Below are the code and all the weights of a small trained network. Each question names an input and a target symbol and asks about switching units off, where a switched-off unit gives its printed mean instead of its output.

import numpy as np


def w(rows, s, z=0):
    codes = np.array(rows[::2]) - 128.0
    scale = np.full(codes.shape[1], s)
    scale[-1] = z or s
    return codes * scale


def f(y):
    return y / 2 * (1 + np.tanh(0.7978845608 * (y + 0.044715 * y**3)))


def softmax(a):
    e = np.exp(a - a.max(-1, keepdims=True))
    return e / e.sum(-1, keepdims=True)


def log_softmax(a):
    a = a - a.max(-1, keepdims=True)
    return a - np.log(np.exp(a).sum(-1, keepdims=True))


def net(x, mask):
    ids = ['ΓΠΩαβεζηθμφψ'.index(c) for c in x.split()]
    T = len(ids)
    res = E[ids] + P[:T]
    u = 0
    for l in range(2):
        r = res
        for j in range(2):
            rows = slice(2 * j, 2 * j + 2)
            q, k, v = (r @ M[l][rows].T for M in (Q, K, V))
            z = softmax(np.where(np.tri(T) > 0, q @ k.T / 2**0.5, -1e9)) @ v
            o = O[l][rows]
            res = res + np.where(mask[u + j], z, o[:, -1]) @ o[:, :-1]
        u += 2
        y = f(res @ A[l][:, :-1].T + A[l][:, -1])
        res = res + np.where(mask[u : u + 4], y, B[l][:, -1]) @ B[l][:, :-1]
        u += 4
    return log_softmax(res[-1] @ U[:, :-1].T + U[:, -1])


Q, K, V, O, A, B = {}, {}, {}, {}, {}, {}
E = w([
[106,146,97,82,200,136,182,218,97],'Γ',
[106,191,130,175,65,88,135,126,127],'Π',
[146,105,157,153,136,254,121,91,148],'Ω',
[72,169,106,119,55,132,135,95,139],'α',
[123,155,147,162,119,97,181,110,36],'β',
[92,168,125,163,84,125,172,141,150],'ε',
[144,134,136,122,122,77,101,150,143],'ζ',
[126,108,114,77,112,108,155,132,156],'η',
[171,113,66,135,163,135,110,28,83],'θ',
[76,155,131,178,135,109,142,109,110],'μ',
[109,129,161,87,129,105,116,89,98],'φ',
[156,126,100,130,102,73,129,164,170],'ψ',
],0.019)
P = w([
[71,200,221,41,166,2,239,70,195],'0',
[129,140,117,91,103,102,96,144,111],'1',
[128,124,116,89,100,98,99,144,115],'2',
[128,153,120,95,102,90,111,147,115],'3',
[145,150,123,98,107,98,98,153,125],'4',
[137,154,122,86,104,88,115,140,132],'5',
[143,158,128,92,96,108,106,146,118],'6',
[139,141,112,102,97,99,98,145,102],'7',
],0.0083)
Q[0] = w([
[156,122,151,164,55,131,108,79,114],'L0H0',
[141,78,105,159,216,243,85,100,126],'L0H0',
[138,73,89,195,218,254,129,110,153],'L0H1',
[141,124,192,153,64,86,152,82,136],'L0H1',
],0.053)
K[0] = w([
[158,135,148,160,97,148,91,33,171],'L0H0',
[174,66,46,175,54,237,2,189,46],'L0H0',
[205,86,97,144,152,253,47,55,117],'L0H1',
[99,153,166,137,70,36,145,24,164],'L0H1',
],0.035)
V[0] = w([
[206,98,119,101,75,98,181,179,112],'L0H0',
[129,58,69,190,103,127,250,113,152],'L0H0',
[112,89,152,99,136,130,156,107,131],'L0H1',
[138,105,125,78,119,116,101,106,149],'L0H1',
],0.019)
O[0] = w([
[213,169,253,122,75,225,105,115,108,161],'L0H0',
[36,163,219,65,109,155,27,175,111,142],'L0H0',
[102,123,172,99,152,149,137,55,145,253],'L0H1',
[193,169,97,82,155,106,144,122,152,59],'L0H1',
],0.0057,0.0039)
A[0] = w([
[159,119,188,145,189,187,173,169,123,16],'L0N0',
[134,71,167,252,94,171,53,201,153,4],'L0N1',
[134,101,137,184,209,204,105,151,193,73],'L0N2',
[134,61,152,114,131,129,98,139,244,251],'L0N3',
],0.012,0.0042)
B[0] = w([
[64,135,2,117,150,27,129,198,132,254],'L0N0',
[100,161,111,116,126,116,175,113,89,125],'L0N1',
[138,159,140,193,228,205,16,131,133,147],'L0N2',
[55,254,146,221,62,201,179,71,11,197],'L0N3',
],0.006,0.0035)
Q[1] = w([
[153,104,109,138,27,1,113,80,149],'L1H0',
[217,72,27,138,195,188,99,128,136],'L1H0',
[135,76,28,140,213,242,69,142,135],'L1H1',
[91,110,138,160,46,60,127,64,106],'L1H1',
],0.047)
K[1] = w([
[135,155,159,119,119,44,148,3,160],'L1H0',
[163,55,98,155,93,159,72,186,94],'L1H0',
[176,57,52,174,111,200,51,154,99],'L1H1',
[86,144,155,148,151,128,123,67,162],'L1H1',
],0.051)
V[1] = w([
[90,121,73,143,76,23,41,88,205],'L1H0',
[171,104,128,56,162,108,133,23,33],'L1H0',
[80,130,14,14,126,230,182,103,158],'L1H1',
[162,204,88,81,9,168,124,111,210],'L1H1',
],0.016)
O[1] = w([
[113,98,113,137,132,218,254,134,147,74],'L1H0',
[206,144,61,51,135,231,83,169,79,185],'L1H0',
[105,181,150,202,231,159,99,142,200,253],'L1H1',
[164,86,205,52,192,99,151,156,207,78],'L1H1',
],0.0077,0.011)
A[1] = w([
[226,38,161,107,83,79,169,113,144,97],'L1N0',
[221,128,62,129,130,111,146,23,174,94],'L1N1',
[127,56,214,116,66,88,147,141,145,69],'L1N2',
[190,4,154,175,73,94,205,109,144,2],'L1N3',
],0.013,0.0076)
B[1] = w([
[123,226,89,185,38,106,160,156,205,247],'L1N0',
[167,65,158,138,177,54,140,76,80,202],'L1N1',
[191,8,121,166,154,134,84,174,55,254],'L1N2',
[78,127,98,34,154,176,32,63,193,222],'L1N3',
],0.012,0.0088)
U = w([
[78,154,11,110,207,1,92,229,106,123],'Γ',
[125,78,160,158,137,112,108,141,99,164],'Π',
[184,166,183,252,120,196,61,41,130,138],'Ω',
[185,130,115,176,114,136,105,185,124,79],'α',
[164,154,109,143,109,67,144,93,146,153],'β',
[164,159,70,141,145,183,111,206,103,2],'ε',
[128,102,78,133,134,123,80,125,150,93],'ζ',
[89,118,78,170,113,113,166,124,91,151],'η',
[184,114,76,154,170,122,115,103,99,116],'θ',
[145,119,152,157,160,153,162,152,165,207],'μ',
[168,151,174,87,152,122,84,150,129,138],'φ',
[119,146,123,83,102,111,101,153,58,172],'ψ',
],0.005,0.0057)

Each question gives the input, a string of symbols that net reads in full, and the target symbol t.
The units are the heads (2 rows each of Q, K, V and O) and the neurons (one row each of A and B). Each row of codes is followed by its name. A weight is (code - 128) times the scale printed after its matrix; where a second scale follows, it is the last column's (O, A, B and U).
mask holds one flag per unit, layer by layer, with each layer's heads first. A switched-off unit (its flag False) gives its mean, the last column of its rows in O or B, instead of its output. The means were averaged over made-up inputs and are rounded, as every weight is.
A unit's drop is (log p(t) with every unit on - log p(t) with that unit switched off) / (log p(t) with every unit on - log p(t) with every unit switched off).
The circuit of an input: a set's keep is (log p(t) with only the set's units on - log p(t) with every unit switched off) / (log p(t) with every unit on - log p(t) with every unit switched off). Starting from all 12 units, units are removed one at a time, each time the one whose removal leaves the highest keep (on an exact tie, the one counted first), for as long as the keep stays at least 0.8.
circuit, biggest first: the units of the circuit, biggest drop first
k most important neurons: the k neurons with the biggest drops, biggest first
top k neurons in layer l: the k neurons of layer l with the biggest drops, biggest first
heads that matter: for each layer, one digit per head in row order, 1 if its drop is at least 0.15 and else 0, layers parted by /
drop when u is switched off: that unit's drop, to one decimal
input Γ Γ ψ, target Ω: most important neuron : L0N0
input ψ Γ Γ φ ζ Π, target α: circuit, biggest first : L1H1, L1N2, L1N0, L0H0
input Π ζ φ, target ζ: heads that matter : 00 / 11
input Π Ω β ζ, target ζ: heads that matter : 00 / 11
input α ζ β β Γ μ, target μ: circuit, biggest first : L1H0, L1H1
input ψ α μ Ω ε Γ φ, target α: 2 most important neurons : L1N2, L1N0
input ζ μ η ζ Γ ψ, target β: circuit, biggest first : L1H1, L1N0, L0H0
input α Γ Γ Γ Γ ε, target μ: circuit, biggest first : L1H0, L1H1
input Γ Π Γ ψ β θ ζ, target Ω: circuit, biggest first : L1H1, L0N0
input μ θ φ Ω ζ, target η: heads that matter : 10 / 11
input η ε Ω ζ, target φ: circuit, biggest first : L1H1, L0H1, L0H0
input μ θ μ, target η: heads that matter : 10 / 11
input θ ζ θ Π, target ε: heads that matter : 00 / 10
input θ ε Γ α η ψ, target ε: circuit, biggest first : L1H0
input Π Γ ζ φ Γ α, target ζ: top 2 neurons in layer 1 : L1N3, L1N2
input ζ Γ φ, target β: 2 most important neurons : L1N0, L1N1
input ψ Π β, target α: top 2 neurons in layer 1 : L1N2, L1N0
input θ φ β, target ε: drop when L1H0 is switched off : 1.0
input Π Ω α Γ μ β, target ζ: drop when L0N0 is switched off : 0.0
input ζ Γ Ω β, target β: drop when L1N0 is switched off : 0.6
input Ω μ ζ β Ω Π, target Γ: circuit, biggest first : L0H0
